Below is a small trained network, with its code and all its weights. Each question gives an input and a class and asks what happens when units are switched off, that is, made to give their printed mean instead of their output.

import numpy as np


def w(rows, s, z=0):
    codes = np.array(rows[::2]) - 128.0
    scale = np.full(codes.shape[1], s)
    scale[-1] = z or s
    return codes * scale


def norm(h):
    return h / np.sqrt((h * h).mean(-1, keepdims=True) + 1e-5)


def f(y):
    return y / 2 * (1 + np.tanh(0.7978845608 * (y + 0.044715 * y**3)))


def log_softmax(a):
    a = a - a.max(-1, keepdims=True)
    return a - np.log(np.exp(a).sum(-1, keepdims=True))


def net(x, mask):
    res = np.array(x, float).reshape(1, 5) / 4 @ E
    u = 0
    for l in range(3):
        y = f(norm(res) @ A[l][:, :-1].T + A[l][:, -1])
        res = res + np.where(mask[u : u + 3], y, B[l][:, -1]) @ B[l][:, :-1]
        u += 3
    return log_softmax(norm(res)[-1] @ U[:, :-1].T + U[:, -1])


A, B = {}, {}
E = w([
[67,35,75,134,72,109,78,136,50,175,155,42],'x0',
[125,152,105,166,65,150,184,183,26,123,123,242],'x1',
[106,147,186,196,142,216,82,193,126,122,85,86],'x2',
[176,210,130,177,129,81,86,54,68,208,52,101],'x3',
[253,112,91,153,223,92,172,202,42,41,176,56],'x4',
],0.0022)
A[0] = w([
[133,111,70,53,117,30,214,36,133,162,186,158,2],'L0N1',
[89,144,193,204,150,253,112,182,123,137,87,59,22],'L0N2',
[140,102,169,60,169,139,73,67,182,116,105,64,72],'L0N3',
],0.0036,0.0026)
B[0] = w([
[158,112,157,138,98,101,2,199,155,85,81,151,252],'L0N1',
[180,99,91,65,82,24,34,151,160,93,122,186,220],'L0N2',
[89,160,106,179,149,86,153,155,135,141,148,141,212],'L0N3',
],0.0061,0.0012)
A[1] = w([
[227,237,125,151,103,65,66,49,61,251,73,77,5],'L1N1',
[54,5,62,115,50,115,68,125,31,191,156,24,12],'L1N2',
[81,49,122,50,96,188,144,214,209,76,240,138,25],'L1N3',
],0.003,0.0022)
B[1] = w([
[49,12,149,121,173,174,149,100,105,27,82,143,233],'L1N1',
[186,253,230,91,196,157,178,138,215,94,119,214,251],'L1N2',
[78,84,155,180,174,127,109,26,46,105,14,128,218],'L1N3',
],0.0054,0.0019)
A[2] = w([
[121,149,128,179,45,177,154,201,24,119,117,212,3],'L2N1',
[46,135,149,97,27,183,92,57,189,225,110,151,70],'L2N2',
[128,96,156,114,171,106,80,84,209,107,147,3,79],'L2N3',
],0.0037,0.0016)
B[2] = w([
[46,155,103,120,110,59,95,74,219,250,161,69,190],'L2N1',
[254,98,75,137,172,135,163,195,35,67,204,28,252],'L2N2',
[66,158,82,136,3,138,163,130,61,240,141,202,186],'L2N3',
],0.0045,0.0029)
U = w([
[52,50,147,147,162,161,143,67,86,81,53,137,222],'0',
[168,105,112,98,75,60,2,183,148,108,119,162,96],'1',
[209,115,85,128,135,159,187,154,85,117,198,39,210],'2',
[143,222,208,98,165,172,183,124,199,129,129,184,87],'3',
[40,165,79,160,102,85,162,120,139,235,168,123,10],'4',
],0.0087,0.0011)

Each question gives the input, the list of numbers given to net, and the class t.
The units are the neurons (one row each of A and B). Each row of codes is followed by its name. A weight is (code - 128) times the scale printed after its matrix; where a second scale follows, it is the last column's (A, B and U).
mask holds one flag per neuron, layer by layer. A switched-off neuron (its flag False) gives its mean, the last column of its row in B, instead of its output. The means were averaged over made-up inputs and are rounded, as every weight is.
A unit's drop is (log p(t) with every unit on - log p(t) with that unit switched off) / (log p(t) with every unit on - log p(t) with every unit switched off).
The circuit of an input: a set's keep is (log p(t) with only the set's units on - log p(t) with every unit switched off) / (log p(t) with every unit on - log p(t) with every unit switched off). Starting from all 9 units, units are removed one at a time, each time the one whose removal leaves the highest keep (on an exact tie, the one counted first), for as long as the keep stays at least 0.8.
circuit, biggest first: the units of the circuit, biggest drop first
most important unit: the unit with the biggest drop
top k neurons: the k neurons with the biggest drops, biggest first
k most important neurons of layer l: the k neurons of layer l with the biggest drops, biggest first
input [2,8,5,-6,2], class 4: circuit, biggest first -> L2N1
input [-6,-8,-1,-8,-3], class 0: top 3 neurons -> L1N3, L1N2, L2N1
input [-5,4,2,-6,3], class 0: top 4 neurons -> L1N3, L1N2, L2N2, L0N3
input [-4,1,-4,-1,-6], class 2: top 3 neurons -> L2N2, L1N2, L0N2
input [-7,2,7,8,6], class 0: circuit, biggest first -> L1N1, L1N2
input [-5,-8,-5,-4,-7], class 4: circuit, biggest first -> L2N3, L1N2
input [-6,4,5,5,-6], class 2: circuit, biggest first -> L2N2, L1N2, L1N3
input [-5,-3,5,1,-3], class 1: top 2 neurons -> L0N2, L1N2
input [-1,-8,-2,6,7], class 4: top 4 neurons -> L2N3, L2N2, L1N3, L0N3
input [-5,-8,4,8,7], class 0: top 4 neurons -> L1N1, L2N2, L1N2, L2N1
input [-4,-7,-5,-3,4], class 4: circuit, biggest first -> L2N3, L1N2, L2N2
input [8,-8,-1,-4,-8], class 2: top 2 neurons -> L2N2, L2N1
input [-4,-6,-5,-8,6], class 0: top 3 neurons -> L1N3, L2N2, L1N2
input [-1,2,-6,1,6], class 1: top 2 neurons -> L0N1, L2N2
input [6,-4,-4,1,-8], class 2: circuit, biggest first -> L2N2
input [4,7,0,5,6], class 4: top 3 neurons -> L2N1, L2N2, L1N3
input [4,-1,1,-4,3], class 0: 2 most important neurons of layer 2 -> L2N1, L2N2
input [-1,5,-8,7,7], class 1: top 2 neurons -> L0N1, L1N3
input [6,0,-8,-4,5], class 1: top 2 neurons -> L0N1, L2N2
input [1,-2,6,-3,-1], class 1: most important unit -> L0N2
input [-4,-6,-4,-8,4], class 0: 2 most important neurons of layer 1 -> L1N3, L1N2
input [2,8,6,-1,2], class 4: 2 most important neurons of layer 2 -> L2N1, L2N2
input [-3,8,5,-1,6], class 4: 2 most important neurons of layer 2 -> L2N1, L2N2
input [-5,-3,4,-4,-6], class 2: 2 most important neurons of layer 1 -> L1N2, L1N1
